What each symbol does to the nodes:
j265: k>j316, e>j176
j649: k>j959, e>j595
j198: k>j293, e>j687
j107: k>j323, e>j586
j91: k>j313, e>j312
j458: k>j649, e>j313
j179: k>j602, e>j590
j286: k>j891, e>j372
j477: k>j787, e>j744
j993: k>j477, e>j685
j847: k>j265, e>j685
j602: k>j522, e>j840
j530: k>j458, e>j744
j744: k>j399, e>j777
j545: k>j590, e>j265
j590: k>j840, e>j316
j595: k>j312, e>j372
j372: k>j19, e>j944
j313: k>j595, e>j787
j685: k>j545, e>j840
j323: k>j709, e>j483
j115: k>j399, e>j649
j41: k>j876, e>j477
j680: k>j286, e>j891
j399: k>j309, e>j959
j334: k>j323, e>j802
j523: k>j372, e>j565
j982: k>j161, e>j522
j309: k>j323, e>j115
j777: k>j107, e>j309
j959: k>j115, e>j304
j161: k>j170, e>j120
j170: k>j53, e>j982
j312: k>j54, e>j372
j447: k>j802, e>j54
j356: k>j712, e>j530
j483: k>j334, e>j447
j876: k>j707, e>j477
j63: k>j141, e>j356
j24: k>j286, e>j170
j687: k>j543, e>j271
j565: k>j944, e>j543
j802: k>j483, e>j875
j176: k>j847, e>j141
j293: k>j687, e>j552
j522: k>j120, e>j179
j891: k>j896, e>j982
j543: k>j198, e>j293
j141: k>j685, e>j777
j53: k>j198, e>j161
j953: k>j356, e>j304
j120: k>j286, e>j602
j316: k>j545, e>j847
j304: k>j530, e>j876
j840: k>j179, e>j545
j712: k>j602, e>j309
j552: k>j271, e>j891
j586: k>j777, e>j399
j54: k>j875, e>j19
j271: k>j293, e>j161
j787: k>j91, e>j323
j944: k>j523, e>j24
j875: k>j19, e>j312
j707: k>j304, e>j712
j709: k>j787, e>j334
j896: k>j552, e>j286
j19: k>j312, e>j523

The rows follow the links: the fewer symbols apart two nodes are, the more alike their rows tend to be.

Each row is also shifted at random along 8 hidden directions that mean nothing.

Each row, then its node:
[-88,3,38,16,34,11,-10,2,-27,2,-5,0,-24,-6,9,-34,6,-21,-21,21,-6,14,-9,8,8,40,-6,1,-17,21,-15,15,-27,-31,-26,-16,11,15]; node j115
[103,-23,-65,-35,-15,7,12,-55,13,24,20,13,4,-52,-17,-29,-38,-29,0,33,-16,-57,1,-3,-12,0,23,23,22,4,4,-16,-24,-7,9,-31,33,4]; node j687
[-31,-22,2,-21,-17,29,16,-37,-13,5,1,9,-13,5,11,-2,-22,-9,13,25,-3,24,37,-1,8,12,-19,0,45,-10,1,-22,-29,-25,-20,-21,24,10]; node j649
[-25,17,-11,-8,-24,8,-6,16,-7,26,27,-5,-16,-1,19,20,-1,-44,17,-24,20,-66,-27,6,-12,-32,-4,27,-43,-18,-36,-18,62,19,11,52,-26,-11]; node j198
[47,3,-21,-5,26,30,23,14,-24,10,2,29,6,4,-34,24,-8,1,26,-33,26,-36,-14,-22,-15,14,-23,29,11,30,-6,27,-5,-51,-15,41,-1,-27]; node j953
[-65,19,2,-2,13,-12,12,19,26,-29,19,20,36,-6,-51,-19,33,16,35,6,23,8,-11,-7,-1,-18,-28,1,-12,-27,1,-6,-18,-8,-37,9,6,-14]; node j179
[22,-14,-37,-7,-16,11,-8,-3,15,-15,-46,-1,-16,-13,26,40,-27,50,4,-39,-17,-13,-9,-21,3,2,26,4,17,6,-7,-12,-15,-2,57,12,0,-17]; node j787
[-11,11,-14,-12,0,-22,-17,-14,9,14,-3,-14,2,-30,10,-11,-21,-46,-24,24,-16,-38,-8,19,1,-11,44,8,-40,15,-4,10,-2,21,22,-7,5,7]; node j271
[-17,6,-5,7,7,8,-23,-34,-5,1,-3,-3,-14,-13,27,0,-7,-40,-25,37,-4,8,33,14,12,-23,19,16,-11,37,13,-27,-58,-65,-44,-2,-1,5]; node j309
[38,2,43,3,32,47,-7,11,-35,-23,29,-5,11,41,2,42,3,22,-14,-15,27,59,-4,11,51,-28,-48,-19,-5,26,51,32,57,-36,-53,29,-39,-5]; node j944
[-32,-5,13,0,-16,-1,13,2,10,-24,23,-14,27,24,-10,18,58,23,31,-6,22,24,1,13,24,-39,-16,6,2,-33,7,-17,33,4,1,19,-3,-3]; node j316
[-40,3,27,-5,8,-18,5,-3,11,-22,-5,-21,8,11,-17,-19,37,11,15,-3,-14,-14,-21,12,-11,20,-10,-4,7,-24,-16,-17,-7,-3,23,-10,18,-8]; node j545
[-91,31,9,-7,12,25,9,3,-24,-9,-15,26,-8,-14,-21,-6,-11,0,-12,5,21,12,10,-2,27,-6,8,20,-35,0,-16,15,-35,-10,-17,8,18,-4]; node j458
[24,25,7,20,16,-9,6,34,-15,-7,-8,-5,18,17,-17,14,39,-7,-9,-25,19,-18,-7,3,4,-24,27,30,-37,14,-8,21,24,3,13,43,-9,-13]; node j993
[-11,-37,48,2,45,22,27,31,-32,-6,23,9,-33,32,-35,-61,-6,25,10,-2,-20,32,-35,-15,-8,72,-85,-31,43,-38,-5,30,43,9,-28,-38,7,27]; node j523
[28,-1,-22,17,16,1,18,38,22,-8,27,50,61,-41,-79,-17,32,67,31,-7,58,18,-28,-37,8,9,0,7,-5,0,13,36,6,25,-19,-12,14,-12]; node j602
[24,-14,12,24,48,-20,34,22,-28,16,-20,16,13,-22,-49,-60,15,11,-33,22,-14,41,-2,-10,7,57,51,7,-7,27,2,82,-13,46,20,-52,38,29]; node j356
[23,15,32,35,23,-19,10,42,-34,15,-16,-20,4,50,28,33,29,-24,-34,-23,-4,36,18,6,12,-42,35,12,-35,44,19,57,43,8,-1,48,-45,10]; node j477
[-40,15,25,-3,-11,-31,-27,-12,21,13,-21,-28,11,-6,38,16,-17,-17,-13,19,-12,21,9,22,-11,13,35,-42,-14,15,20,16,-10,51,20,-30,-10,5]; node j896
[39,27,6,6,-34,-25,-10,4,-12,19,-12,2,-39,1,0,-56,-33,-26,-46,16,-25,3,26,5,-8,9,18,-19,-4,-28,-31,-3,-8,56,8,-41,17,17]; node j312
[26,41,16,27,34,-8,-35,28,-5,11,9,23,19,-43,-34,-40,-8,5,-37,16,35,3,-28,-3,0,25,17,-16,-54,50,8,41,-15,13,-33,-22,-1,-9]; node j680
[16,-16,-28,-23,-35,45,14,-8,4,-24,-6,20,-3,14,10,58,-29,64,27,-37,13,20,11,-24,29,-28,-23,-3,37,-29,8,-24,17,-3,11,25,-10,-15]; node j91
[25,57,44,46,-16,-4,-30,44,-44,29,-2,2,-22,11,17,-23,9,-26,-74,0,31,34,21,19,34,-28,38,-1,-68,15,-25,38,45,59,-9,9,-24,10]; node j595
[-1,-18,13,-17,3,-16,-15,-16,17,12,-5,-33,5,31,44,41,-21,-26,33,-8,-24,-18,-13,12,-51,33,-38,-39,40,21,21,-8,15,-15,4,6,-30,-7]; node j161

From each start, follow one symbol. Which node do you reach?
Answers are names.
new walk
[83,-18,-34,4,-22,0,5,-4,15,44,47,15,21,-26,8,3,-5,-20,4,21,29,1,4,-11,-1,-24,9,4,-1,12,20,10,51,40,-11,-7,-22,16]
k j271
new walk
[-9,19,-23,-35,-26,-1,-29,-42,36,-1,-11,-8,19,-6,23,60,-34,-13,33,-15,7,-45,1,8,-32,-6,-12,-22,19,24,15,-36,-45,-38,3,16,-11,-47]
k j161
new walk
[-9,38,-8,27,17,-3,-43,17,-1,-6,-11,1,-40,-16,20,-17,-12,-29,-35,-11,-6,-55,-20,0,-16,-15,10,20,-59,29,-35,-23,-38,-53,-29,35,-21,-21]
k j709
new walk
[-29,16,33,20,2,21,2,52,-37,5,-18,11,-40,21,4,-8,-9,18,-9,-43,12,5,-23,-16,1,32,-20,-1,-18,-14,-49,17,40,30,17,19,-11,-4]
e j787
new walk
[16,-1,7,13,31,25,22,22,-35,13,-4,18,5,7,-18,9,5,1,0,-18,20,10,3,-16,5,14,4,23,-2,35,-4,45,5,-18,-13,21,0,-4]
e j744
new walk
[13,-8,19,15,14,-23,29,-6,-19,23,-1,-7,10,12,-7,-30,38,-34,-23,30,-10,31,32,8,4,6,30,20,11,9,-2,28,-4,13,3,-24,19,27]
k j141
new walk
[-63,-29,10,-14,-22,-25,9,-9,39,-16,-22,-25,31,29,28,52,10,33,55,-14,-16,32,6,2,-33,23,-13,-47,59,-17,30,-10,4,29,38,-10,-10,-3]
e j179
new walk
[-30,-2,8,-1,-9,-8,-13,11,14,9,-16,11,9,-28,-12,-9,-20,37,19,-4,10,1,-28,-5,-21,69,-2,-39,11,-13,-12,17,3,64,38,-42,21,-7]
e j372
new walk
[-84,-16,13,-8,34,-4,16,-38,-11,-7,-14,-13,-8,12,20,-7,-1,-39,-19,48,-38,50,42,18,18,-9,11,8,13,21,28,3,-65,-56,-35,-20,10,27]
k j399
new walk
[-13,-15,13,27,19,-26,-14,22,6,-3,-20,-21,-42,19,41,-18,2,-12,-20,-7,-47,9,-11,-4,-23,12,-6,-11,0,5,-7,-5,3,-10,1,1,-25,22]
e j334
new walk
[-26,3,-7,38,3,11,-12,26,-1,3,13,27,-7,-48,4,-23,26,15,-20,11,38,9,-12,-10,29,-7,24,26,-50,11,-17,-4,3,5,-15,3,3,9]
e j586
new walk
[-15,20,-32,-16,-28,21,-5,-8,23,14,61,36,20,-4,-10,31,-16,-29,53,1,57,-25,14,-13,-14,-62,-62,2,4,-10,16,-44,1,-49,-86,45,-31,-26]
k j896
new walk
[-12,-24,7,2,47,31,-15,-27,-12,-18,0,2,-15,-20,2,-17,-3,6,-7,21,-13,-8,-22,2,2,46,-22,6,16,39,8,-11,-53,-83,-33,-17,15,2]
e j399
new walk
[-41,-19,0,-20,-4,-11,14,-10,2,8,5,-18,-2,-10,14,-9,-6,-18,-3,21,-21,-1,-4,19,15,-12,24,1,-14,-25,1,7,31,50,34,-16,8,25]
e j293
new walk
[81,-7,-19,23,-4,33,1,4,-26,38,12,40,-2,-44,-26,-27,-2,10,-12,3,41,-6,-1,-23,3,47,19,25,0,29,-27,23,-2,3,2,-16,27,-2]
e j304
new walk
[-14,-15,-3,-3,-18,31,-14,-27,-4,15,-17,-4,-18,-5,41,35,-6,-6,15,-10,8,-32,-1,3,-16,33,-13,8,23,23,-20,-33,-19,-44,18,13,6,-17]
k j309
new walk
[-47,-4,3,-5,-9,-33,6,-2,31,2,8,5,27,-5,-6,-6,0,1,20,20,3,29,15,-3,-18,1,-6,-28,15,-11,21,1,-15,25,-18,-22,-2,8]
k j286
new walk
[27,33,33,-1,13,-6,-39,-15,-10,8,-14,-15,2,-5,5,-8,-32,-19,-37,10,-11,-6,-9,20,-17,35,2,-42,-10,39,14,20,-26,-3,-8,-28,-2,-13]
k j286
